Facts:
bagis plipel driflu; baskar plipel tatrik; bediges plipel pazu
bepakes plipel litukel; bikludrum plipel lole; bomes plipel bruma
briflolu plipel ludur; britrem plipel bagis; brograk plipel nade
brogru plipel trapumi; broki plipel trudus; bruton plipel gali
dedrir plipel sobo; degir plipel nodan; divosin plipel bediges
dokem plipel bepakes; drabra plipel divosin; draston plipel lupla
dratak plipel mipen; dregor plipel klumur; driflu plipel moga
droba plipel vudrofo; drodrur plipel kloka; droro plipel stupur
droskol plipel drabra; drosok plipel droro; drubos plipel bruton
drudrun plipel grurul; favon plipel droskol; fiflon plipel sagubok
flanil plipel lumam; flefil plipel skogru; flugazon plipel stotus
fupustul plipel lupleran; fustese plipel lerur; gali plipel nogor
getran plipel tafum; gotek plipel sogra; grokek plipel plaviskis
grurul plipel zazik; kekomol plipel sitoral; kizin plipel skula
klegur plipel geditrer; klerak plipel stavatrus; klipem plipel fupustul
klizo plipel duklol; kloka plipel nagol; librek plipel pleli
liskin plipel fipok; litukel plipel favon; lole plipel flefil
ludur plipel brogru; lumam plipel librek; lupleran plipel flugazon
magre plipel klipem; mefo plipel droba; mefu plipel nafis
mibotro plipel getran; mipen plipel kagrik; moga plipel liskin
nade plipel stiso; nafis plipel tuli; natos plipel dolin
nodan plipel nadu; nogom plipel vidaflin; nosik plipel drosok
pazu plipel gizon; plaviskis plipel kizin; pleli plipel nosik
ploskidrun plipel plili; purin plipel bapi; ravam plipel gatubri
repeplun plipel tritru; rinur plipel nogom; sagubok plipel baskar
seflu plipel dregor; sitigrun plipel gratror; skoflufar plipel flanil
sobo plipel tasak; stiso plipel trete; stobak plipel nemuso
stotus plipel dredra; stugan plipel skoflufar; tasak plipel degir
tatrik plipel brograk; teflas plipel purin; teflim plipel puboflil
tradurin plipel mefo; tritru plipel sefede; tuli plipel drubos
vidaflin plipel driflol; vudrofo plipel fiflon; zazik plipel drodrur
zege plipel rinur; zovastir plipel gabur; bagis pureklik 158
bapi pureklik 158; baskar pureklik 727; bediges pureklik 727
bepakes pureklik 453; bikludrum pureklik 453; bomes pureklik 158
boses pureklik 158; briflolu pureklik 727; britrem pureklik 453
brofor pureklik 158; brograk pureklik 727; brogru pureklik 158
broki pureklik 158; bruma pureklik 453; brusak pureklik 727
bruton pureklik 727; dedrir pureklik 158; degir pureklik 727
divosin pureklik 158; dokem pureklik 158; dolin pureklik 453
drabra pureklik 453; draston pureklik 727; dratak pureklik 158
dredra pureklik 453; dregor pureklik 727; dretril pureklik 453
driflol pureklik 453; driflu pureklik 453; droba pureklik 727
drodrur pureklik 158; droro pureklik 453; droskol pureklik 727
drosok pureklik 453; drubos pureklik 453; drudrun pureklik 453
duklol pureklik 453; dupus pureklik 158; favon pureklik 727
febriso pureklik 158; fiflon pureklik 727; fipok pureklik 727
flanil pureklik 158; flefil pureklik 453; fleve pureklik 453
flugazon pureklik 727; fupustul pureklik 727; fustese pureklik 158
gabur pureklik 727; gali pureklik 453; gatubri pureklik 727
gebesar pureklik 453; geditrer pureklik 453; getran pureklik 453
gizon pureklik 453; gome pureklik 453; gotek pureklik 727
gratror pureklik 727; griguk pureklik 158; grokek pureklik 158
grurul pureklik 453; guvol pureklik 453; kagrik pureklik 158
kekomol pureklik 727; kizin pureklik 158; klegur pureklik 453
klerak pureklik 453; klipem pureklik 727; klizo pureklik 727
kloka pureklik 453; klumur pureklik 453; lerur pureklik 158
librek pureklik 158; liskin pureklik 453; litukel pureklik 727
lole pureklik 453; ludur pureklik 158; lumam pureklik 453
lupla pureklik 453; lupleran pureklik 727; magre pureklik 727
mefo pureklik 453; mefu pureklik 727; mibotro pureklik 727
mipen pureklik 158; moga pureklik 453; mutre pureklik 158
nade pureklik 727; nadu pureklik 453; nafis pureklik 453
nagol pureklik 727; natos pureklik 727; nemuso pureklik 158
nodan pureklik 727; nogom pureklik 158; nogor pureklik 453
nosik pureklik 727; pafon pureklik 158; pazu pureklik 453
plaviskis pureklik 453; pleli pureklik 158; plili pureklik 453
ploskidrun pureklik 727; puboflil pureklik 727; purin pureklik 158
ravam pureklik 727; refi pureklik 727; repeplun pureklik 727
rerir pureklik 727; rinur pureklik 727; risken pureklik 727
sagubok pureklik 727; sastodu pureklik 453; sefede pureklik 453
seflu pureklik 453; sitigrun pureklik 453; sitoral pureklik 158
skoflufar pureklik 453; skogru pureklik 453; skudrak pureklik 158
skula pureklik 453; sobo pureklik 453; sogra pureklik 727
stavatrus pureklik 158; stiso pureklik 727; stobak pureklik 453
stotus pureklik 727; stugan pureklik 453; stupur pureklik 453
suflom pureklik 158; tafum pureklik 158; tasak pureklik 453
tatrik pureklik 158; teflas pureklik 727; teflim pureklik 727
tradurin pureklik 727; trapumi pureklik 158; trete pureklik 453
triplaki pureklik 158; tritru pureklik 727; trofer pureklik 727
trudus pureklik 453; truge pureklik 158; tuli pureklik 158
vidaflin pureklik 727; viskas pureklik 727; vosik pureklik 453
vudrofo pureklik 727; vuskom pureklik 158; zazik pureklik 727
zege pureklik 453; zifa pureklik 158; zovastir pureklik 727
zudroklo pureklik 158; zumede pureklik 727; baskar dosko britrem
baskar dosko nogor; baskar dosko drodrur; brofor dosko tritru
brofor dosko plili; brofor dosko moga; brograk dosko viskas
brograk dosko broki; bruma dosko trudus; dedrir dosko drosok
degir dosko kekomol; degir dosko gali; dokem dosko lole
dratak dosko getran; dretril dosko getran; driflu dosko gebesar
driflu dosko moga; droba dosko dupus; droba dosko zudroklo
duklol dosko bepakes; duklol dosko bruton; fleve dosko dolin
fupustul dosko gome; gabur dosko draston; gatubri dosko febriso
gatubri dosko britrem; kizin dosko zazik; klegur dosko zumede
klumur dosko litukel; klumur dosko teflim; librek dosko skudrak
librek dosko sogra; lupla dosko trete; lupleran dosko purin
mefo dosko mefu; mefo dosko sagubok; nade dosko skula
nadu dosko tafum; nadu dosko skoflufar; nadu dosko pafon
nafis dosko gali; nagol dosko nemuso; ploskidrun dosko brogru
ploskidrun dosko skogru; sefede dosko truge; seflu dosko kekomol
seflu dosko sagubok; sitigrun dosko klizo; sitigrun dosko viskas
sitoral dosko droskol; sitoral dosko britrem; stiso dosko zazik
stiso dosko plili; stugan dosko natos; suflom dosko febriso
suflom dosko gome; suflom dosko kagrik; teflas dosko driflol
teflas dosko stobak; trapumi dosko driflol; trapumi dosko skogru
trapumi dosko viskas; vidaflin dosko brusak; vosik dosko truge
vosik dosko sogra; vuskom dosko febriso; vuskom dosko briflolu
vuskom dosko pleli; baskar gremi drubos; baskar gremi fiflon
baskar gremi bepakes; baskar gremi drudrun; briflolu gremi dokem
briflolu gremi fleve; bruma gremi nemuso; bruma gremi drabra
divosin gremi febriso; divosin gremi seflu; divosin gremi nemuso
divosin gremi dedrir; divosin gremi drabra; divosin gremi dolin
draston gremi nemuso; draston gremi driflu; dratak gremi dredra
dratak gremi guvol; dretril gremi bikludrum; dretril gremi refi
dretril gremi drabra; drodrur gremi vidaflin; droro gremi gizon
droro gremi seflu; droro gremi fupustul; droro gremi viskas
drosok gremi droskol; drosok gremi ludur; drosok gremi viskas
favon gremi griguk; favon gremi zovastir; favon gremi teflim
favon gremi boses; gabur gremi risken; gabur gremi nadu
gabur gremi bediges; gatubri gremi dupus; getran gremi tafum
getran gremi vidaflin; getran gremi dregor; getran gremi nogor
getran gremi flefil; getran gremi zudroklo; grurul gremi zumede
grurul gremi mibotro; kagrik gremi seflu; kagrik gremi dredra
kagrik gremi zifa; kagrik gremi zudroklo; klipem gremi zovastir
klipem gremi brusak; klipem gremi drabra; lerur gremi boses
lerur gremi broki; litukel gremi flefil; litukel gremi nagol
lole gremi klegur; lole gremi drabra; magre gremi kekomol
magre gremi bediges; mipen gremi gali; mipen gremi mibotro
mipen gremi refi; moga gremi flugazon; moga gremi liskin
moga gremi zovastir; moga gremi drubos; moga gremi flanil
moga gremi drudrun; moga gremi tradurin; natos gremi lupla
natos gremi pazu; natos gremi drudrun; plaviskis gremi driflu
plaviskis gremi trudus; plaviskis gremi puboflil; plaviskis gremi fupustul
ploskidrun gremi triplaki; ploskidrun gremi fleve; repeplun gremi zovastir
repeplun gremi zifa; repeplun gremi mutre; repeplun gremi nogom
rerir gremi zovastir; rerir gremi bepakes; rerir gremi puboflil
rerir gremi boses; rinur gremi dupus; rinur gremi zumede
rinur gremi drudrun; rinur gremi dolin; sastodu gremi triplaki
skoflufar gremi fustese; skoflufar gremi klerak; skoflufar gremi klegur
skoflufar gremi vidaflin; skoflufar gremi fiflon; skoflufar gremi ravam
skoflufar gremi nafis; skoflufar gremi nadu; skogru gremi britrem
skogru gremi librek; skogru gremi nagol; skula gremi vidaflin
skula gremi zudroklo; sogra gremi gome; sogra gremi fipok
stavatrus gremi bomes; stavatrus gremi fleve; stiso gremi degir
stiso gremi ravam; stiso gremi bepakes; stiso gremi fleve
stotus gremi fustese; stotus gremi grokek; stotus gremi broki
stugan gremi geditrer; stupur gremi librek; suflom gremi risken
suflom gremi febriso; suflom gremi dredra; tatrik gremi tasak
tatrik gremi gome; teflas gremi bagis; trapumi gremi fupustul
trofer gremi fipok; trofer gremi stobak; trofer gremi sitoral
truge gremi lumam; truge gremi zudroklo; tuli gremi kloka
tuli gremi bikludrum; tuli gremi griguk; tuli gremi bruton
vosik gremi lumam; vosik gremi nogom; vudrofo gremi gome
vudrofo gremi nadu; vudrofo gremi duklol; vuskom gremi liskin
vuskom gremi tafum; vuskom gremi dredra; vuskom gremi trudus

Known rows:
[  8  14   2  -6   1   2  -3   0   1   1   7  -4  -2  15  11 -12   0  12
  -7  15   0  -5  -1  -9   8   8   6   7   5  -6  13 -13] : guvol
[  4   3   1  -3  -5   5   0  -3  -1   3   0  -1   5  25   1 -12   3   5
  -9  22   1  -4  -9 -12  -7  10  11   5   5  -5  15  -3] : zazik
[ 56  28  30 -36 -82  -5 -28 -12  11 -18  47  13  14  -4 -30   0  20   9
 -16 -39 -23 -16 -22  51 -45 -34 -74  -3  -6 111  -9  -8] : stiso
[  8  13   3  19 -15  -4  -7  -9  -7   2   5 -13  14  -9  10  -1   1   7
   5  12   4 -14  -7   1 -12   9   3  16  14  -9  22   5] : bomes
[-16  -5  -2 -11   9 -18 -27 -15 -11  -5 -12   7  19  12  26  -4  20  24
 -29 -26  -3 -17  -8  18 -36  20 -42   0 -17  13 -25   1] : stavatrus
[ 13  16  -3  18 -11  -1   1  -7 -11   8   7 -13   5  -3  -2   5 -10 -11
  17  22  14  -5   3   1 -11   2  14   9  16  -3  19  -2] : dedrir
[ -5  12 -15  28 -10   0 -10  -6  -6   7  -2  -1   0  11   8  -1   1   7
  -2   5  -1  -5  -1  -9  -1  15  -5   2   6   1 -13  -3] : tuli
[  1   2  -1  -2  -2   4  -2  -1   0   2  -3  -3   5  30   3 -14   3   6
  -9  22   0  -7  -9 -15  -1   9  11   3   3  -5  14  -3] : bruton
[ 31  60  14  -6 -78   0  -2   5  12 -13  38  19   5   1 -29 -19  15  15
 -20 -36  -9 -14  -8  28  -3 -19 -62   6  14  63  -5 -13] : tatrik
[ 12  -6 -39  -9  33  23   5   5  18  -7  36  40 -24  27  -1 -33   5  33
 -25 -30   9  60  18  11   8  12  -7  -2  10 -16 -34  -3] : skula
[  7 -20 -19  23   8  11 -12  -9  -2   8  10   4   1  16  10  -3   2  10
  -3  12  -2  17  -5  -9  -6  14  14   1   4 -10  -7  11] : litukel
[  0   7  -1   3 -14   5  -1   0  -1   5  -1  -2   4  26  -1 -12   3   2
 -10  21  -2 -11  -9 -19   3   7   9   4   3  -1  11  -7] : brusak
[ -6   6 -17  48 -37  16 -18   6 -10  27  -8   9 -11  23  -1  21   5 -12
  -1  19 -13 -14  -4 -33  18  13  -4  -4  -2  14 -42 -11] : klipem
[ 11   5   2  29 -29   9  -8   1  -8  13   3  -6  10   3   3  10   3  -4
   1  26  -3 -16  -9 -16   1   6   9   9   9   0   7   1] : zovastir
[ -2  19  -4   5  -4  -6  -1  -6  -2  -2  -1  -5   2  19   4 -15  -1  10
  -5  10   4  -8  -4  -8  -4  11   1   5   8  -6  13  -6] : skudrak
[ -5  18  -2 -22   7  -2  -4   1   1  -1  -6   0  -9  38  11 -17   2  13
 -16  13  -3  -8  -1 -19  11  10  -2   0  -7   3   1 -24] : dolin
[  3   9  -3  -1 -12  11 -11   1  -6   2  -7   2   5  22  -2 -12  -4   5
 -17  15  12   2 -13   0   8   5  12   5   0  -3  19  -3] : viskas
[ -6  10 -14 -21  17 -14   7  -2  -4 -10  -8  -4   1  44   0 -20   2   2
  -6   5  20 -18  11   2  -1   6  -1  -3  -4  18   1 -16] : sitoral

Rows:
No name comes twice in this set of rows, the named rows included.
[ -1  -4  -6  22 -21   8 -19   1  -9  14  -3   9   6  12   9  10  12   4
 -15   2  -8 -12  -8  -6  -7  12 -16   1  -5  12 -27   0] : rerir
[ 10  11  -2  -7   4   3  -3   1   2  -1  11  -1  -3  17  11 -14  -1  14
  -7  12   3   2   1  -7   4   8   7   9   6  -9  12 -10] : flefil
[ 14 -24  10  19 -12   2 -31 -10 -15   5   8  -1  35 -28  24  22  21  11
 -13  -4  -5 -15 -12  24 -35   8 -19  16   0   7  -5  26] : briflolu
[-16  13 -16   4   0  -7 -12  -5  -6   1 -10  11  -3  31   7 -11  10  15
 -18 -10  -4  -5  -1  -6  -6  17 -21  -5  -6   7 -26 -10] : lerur
[  3  52  30 -26 -59  15  27  39   1   5  13  27  29   6 -25 -18  26   1
 -52  -9  17 -36   6   9   2  -3 -48  27  24   1  15 -18] : fiflon
[ -7  51  32 -42 -41  17  41  53 -11  18  -1  33  36   3 -24  -8  24 -16
 -57  -3  37 -37  22  18  -8   2 -50  32  27 -18  16 -24] : droba
[  9  -3 -36  21  14  14   4  -3   8  -3  29  25 -11  13  -3 -23   2  24
  -7 -23  12  41   9  11  -2  12  -1   3  17 -15 -21  11] : drodrur
[ 12  -5  -4  23   7  -6 -11 -17 -15   7   5 -22  11 -13  14  11 -12  -6
  23  23  14  -4  -2   8 -27   7  21   8  11  -9  23   8] : dokem
[ -2  -9 -15 -18   8   6  -4   2  -3   3   1  18  -5  37  -2 -12   7   0
 -19  -4   7  10   3   6 -13   5 -10 -10  -6  14 -24 -12] : gabur
[  0  14 -12  13  -3  -6   5  -2  -2  -4  -1  -8   3  24   3 -12   4   8
   2   9   9 -20   5  -9  10   9   5   8   6   5   8  -4] : febriso
[ 46  64  24 -46 -72  -9  -8  -2  29 -29  40   8 -15  34 -32 -36   9  24
 -18 -22 -25 -15 -18  15  12 -32 -49  -6  -2  94  14 -36] : trete
[  6  -2  -3 -10   3   3   0  -1  -6   4  -1  -2   5  26   0  -6  -2  -6
  -5  21   9  -2  -1  -1 -11   4  10   0   2   4  12  -7] : lupleran
[ -5   0  -7 -32  13  -2   2   1  -1  -2 -10   5  -3  49  -2 -20   0   0
 -17  11   9   0   1  -7 -12   5   2  -7  -8  12   0 -17] : nagol

Now the same things, written a new way:
Known rows:
[ -9   1   3  13 -15 -10   0   7  13 -16  -1  15   7  -5  -5 -15  15   6
   3  -8 -12  12 -13  -9 -27  -7  12  -5 -10   8   2  17   0  -1] : trudus
[ -5  15   7   4 -19 -14   2   9  22 -10   9  20  24  -6  -9  -5   7 -11
  -7 -10 -14  19 -17   1 -15   0   4   7  -3   8  11  30   1   7] : fipok
[ -1  -4   4   1  -5   4  -6   4   3 -14   5   3   4  -2   6 -14   7   1
   4  -7   1   4  -7  -7 -13   2  15  -2 -11   7   3   4   4  -8] : liskin
[ -7  14  -4   5 -22 -14  -5  14  11 -17   6  19  16 -10  -6   5  12 -18
   6  -1 -14   5  -8  -3 -13   4  11 -11  -3  12  -8  26  -2   1] : bapi
[  9   1  34  -6 -29 -22   2   3  14  -4  22   0   8  17  -6   6 -16 -25
 -40 -15 -17 -27  -1  -7  12  12 -10  24  -2 -24   9  -6  10 -40] : viskas
[ -1  -7   6   6  -6   3  -9   4   3 -15   8   6   1  -3   8 -14   9   2
   6  -4   2   3  -7  -7 -11   2  15   0 -13   8   2   3   1 -11] : kloka
[  5 -10  13  -9  16  18   1   1 -27  -3   1   2 -30  17  19   5  -4  16
  -1  -4  17  -9  11 -15   0  -3   9   6   6 -16  -2 -20 -13   1] : klegur
[ -5  -4 -30   5   2  -2   2  -3   9  11  -4 -18   5 -12 -18  12   3  -9
   3   8  -8  -6   5   8  -1   0   0  -7   2  13 -10 -15   2  -5] : mipen
[ 17  -6  16 -29  12  24  -9  -7  -8   1  25  -7   2   3  21   0 -14 -15
  -7  -4  18  -5   7   7  23  15  -3  14  -8  -1  12  -4   4  -5] : mibotro
[ -4   9  -5  17 -19 -17   3   9   9 -21  -3  24  13 -12  -9 -17  19   4
   5 -15 -13  17 -30 -10 -24  -5  18  -6 -13   5   3  24   4  -2] : nogor
[ 14 -14   8 -15  11  20 -13  -2 -16 -11  14  -7 -12   3  24 -11  -5  -1
   7  -1  21  -9   5  -3   8  12   7   1 -15   0   5 -12   7 -13] : klerak
[-13  10  14  20 -14 -20   4  13   1 -11 -16  30  -5   9  -1   0  14  23
   1  -8 -11   6 -11 -20 -29 -18  11  -1   9  -8  -7  11 -12  11] : lupla
[  1 -17 -29  -1  20  22  14 -17  25  15  22 -24   1   1 -19  21   8  -8
 -26  -9 -13   7   6   9 -21  -8   2  26   3  15   7 -36 -30  -3] : klipem
[ 16  -5  13 -27  12  24  -7  -3 -10   1  25  -7   1   4  19  -1 -13 -14
  -7   0  19  -2   7   5  21  16  -4   9  -7  -2  12  -2   6  -4] : gotek
[ 39  -6 -12 -17  21  18  -2  -6 -29  -8   6  14 -35 -14  21 -18   7  -5
  21 -16  37  -4 -23   9  36  19  18   5 -14 -20   5 -18  -6  -5] : britrem
[ -4  10   8   0 -14  -9   4   4  19 -12  13  18  22  -3  -5  -1   5 -12
  -9 -10 -14  17 -14   1 -14  -1   2   4  -5   8  12  27  -2   8] : gratror
[-25  -7 -49  -5   4  10   9 -12  31  24 -21 -29   2  11  29  12 -21  22
  -8 -29 -27  18  33 -34 -53 -26  27 -23  21 -18  11 -57 -54  25] : dretril
[  5  11   9   0 -13 -21 -29   8  11  -5  -2   6  10 -10  15   3   3 -16
  19  11  12  -4   6  14  20   9   2  -6   0  16 -11   3   4  -3] : triplaki

Rows:
No name comes twice in this set of rows, the named rows included.
[ -9 -10  20   2  32  35   0   2 -46  -4  -2   4 -30  21  10   7   2  36
   5  17  21  -6  20 -14 -10 -10   3   3  13  -1 -15  -1  -4  12] : seflu
[-13  15  -8   0 -21 -13   2  13   4 -14   5  15  14  -8 -12   3   8 -14
   2  -4 -16   6  -9  -6 -11   4   8 -18  -4   8  -7  32   8   3] : tafum
[ -1 -12  -4  27  -1 -26 -19  -9  21  16 -29 -17  10 -10  -2 -18   5  17
  20  12   6   1   0  15   2  -5  -3   5  -1  18  -2 -26  12  -6] : sastodu
[ 11 -12  -7  -8  20  14  -2 -14   3  24  -1 -31   4  -2   1   1 -12  -3
  -4   9  14  -5  10  18  22   6 -15  17   3   6   7 -27   9  -2] : natos
[  2  -3  -9  -5   5  17  -6   1 -12 -17  13  -3  13  -9   7 -10   3   7
   2  -8  17   9  -7 -21   2  19  28  15  -3   4  -4  -4  31 -14] : lumam
[ 14   2  29  21  -1 -48 -27 -13  16  42 -39 -19   5   6  10   9 -23  14
   5  17  23 -22  24  25  53  -1 -24  35  33  -8  -7 -47  13  -6] : ploskidrun
[  9 -22 -20 -11  27  28  10 -16   4  21  17 -33  -5   1  -4  13  -8  -8
 -17  -1   3  -4  14  11   3   3  -8  16   0   5   8 -31 -11  -3] : draston
[ -8 -19 -17  22   5  -6  -3 -11  16  12 -16 -21   4  -7 -10  -6  10  15
   4   6  -5   3   1   3 -17 -12   3   8   0  17  -7 -25   2  -6] : moga
[ 14  -5  15 -31  21  33  -9  -6 -16  -1  27 -12   1   6  22   2 -13 -12
  -5   3  27   0  12   3  24  20   0  15  -4   3   9  -4   8  -1] : mefu
[-10  13  -7  30 -25 -17  -3  16  17 -19   5  20  33 -14 -12  -9  24   9
  -1 -24 -14  25 -29 -23 -37   0  39  13   2  21  -2  17   8  -4] : gizon
[  9  33  -9  10 -16 -24  12  15 -11 -11 -15  49 -17 -10 -14  15  16   0
  14 -16  -4   9 -28  -3   1  -5  17 -12  16 -25 -11  17 -22  19] : sitoral
[ 11  15 -42   9  11  -9  29  -2 -24  18 -32  11 -31 -15 -28  16   7  12
  12  -4   1  -6 -19   5  18  -3   0  -9  20 -32 -15 -14  -7  14] : suflom
[ 17  23 -30  26   2 -36  32  -2   5  18 -34  39 -15 -16 -36   7  14  18
   6 -21  -5  20 -48  16   8 -15   1  13  23 -36   3  -3 -21  30] : gatubri

Now the same things, written a new way:
Known rows:
[-55  -5  14   9   5 -19  17   5   0   1 -21  -5   3  44] : teflas
[-15   0   0  -3   2 -10 -13  13  -5  12   1  -7  13 -20] : bagis
[ 29  16   2   0   0  -2  -1   6   7 -11   4   3  13   9] : droskol
[19 -7 10  2  1  7 -1  0 12 22 -2 -2  1  5] : fleve
[-64   3  15   6   1 -33  24  -4 -11 -23 -18  -1   8  41] : briflolu
[-19 -13  -2   8   3 -19   0  -5 -29  -7 -28   0  -4   6] : stiso
[ 33  -4  -3  -4   4  18   1   0  -9   3   7 -10  -2  -5] : degir
[35 11  2 -3  0  4  4  2 11 12  8  6 -1 -3] : gali
[-55 -17   1  12  -2 -25  -3   3 -12  15  -7  -8  -4 -14] : suflom
[-44 -15 -21  17  -1   5   1  10  19   7  -6  12 -17  24] : dretril
[-20   9  12  -2   5   9  24   9  32  16   8  -3  -1  21] : bikludrum
[ 72 -10 -13  -3   0  26 -20  -5  -5  16  12   1  -8 -35] : lupla
[-65  -3   4   9   3 -20  33   0 -13 -11  -1  -7  -9  23] : repeplun
[  0  -2  -1  -6   0  14  -2   5   1   3   6  -1   5 -13] : mutre
[26  2  3 -4  0 17  2 -2  7  3  8  3  3  5] : drubos
[ 5 21 12 -4  6 -4 28  9 11 -1  6 -2  2 19] : teflim
[ 69   1  -7  -1  -1   7 -33   2 -13  -9 -10   8  14  -1] : fipok
[ -8  -1   8  12  -6 -31  10 -13  -1  12   0   4  -6  -5] : skoflufar

Rows:
No name comes twice in this set of rows, the named rows included.
[-29 -13  -7   9  -3 -15   9  -9 -14   5  -1   1 -12 -10] : droro
[ 32   1   2  -3   0  15   6  -5 -13   8  21 -10  -5 -18] : dregor
[-33 -21   0   8   0 -17   3  -6  -9   6 -11  -2  -4  -3] : vosik
[ 45 -11  -7  -6  -2   0 -28  -5 -15   1  -2   5  10 -19] : dredra
[-25 -15 -38  18  -1   1 -29  13  13 -10 -28  30  -2  31] : bruma
[ 49   3 -31   9  -8  27   0   1   8  28  51  -1 -33 -73] : nemuso
[ 10   0  19  -9  -4 -17   3 -10 -20   7  -1  -7  14 -26] : zudroklo
[  1  -9  21  11  -8 -34   7 -20  -7  17  -3  -4   0 -11] : getran
[-59  -4 -28  15   2 -10   8  10  -6 -18  -9  13 -13  24] : klipem
[-46   5 -33  -1   4  18   1  20  17  -8   1  14  -6  16] : drabra
[-13  18   8  -8  -4   7 -17  -1  25 -31  -4   6   1  19] : bepakes
[ 16 -16 -19  11  -9   1  -4 -13 -12  11   7   4 -23 -41] : lerur
[ 32 -17 -12  10  -7  -8 -12 -15 -13   6  -7  11  -9 -13] : stupur

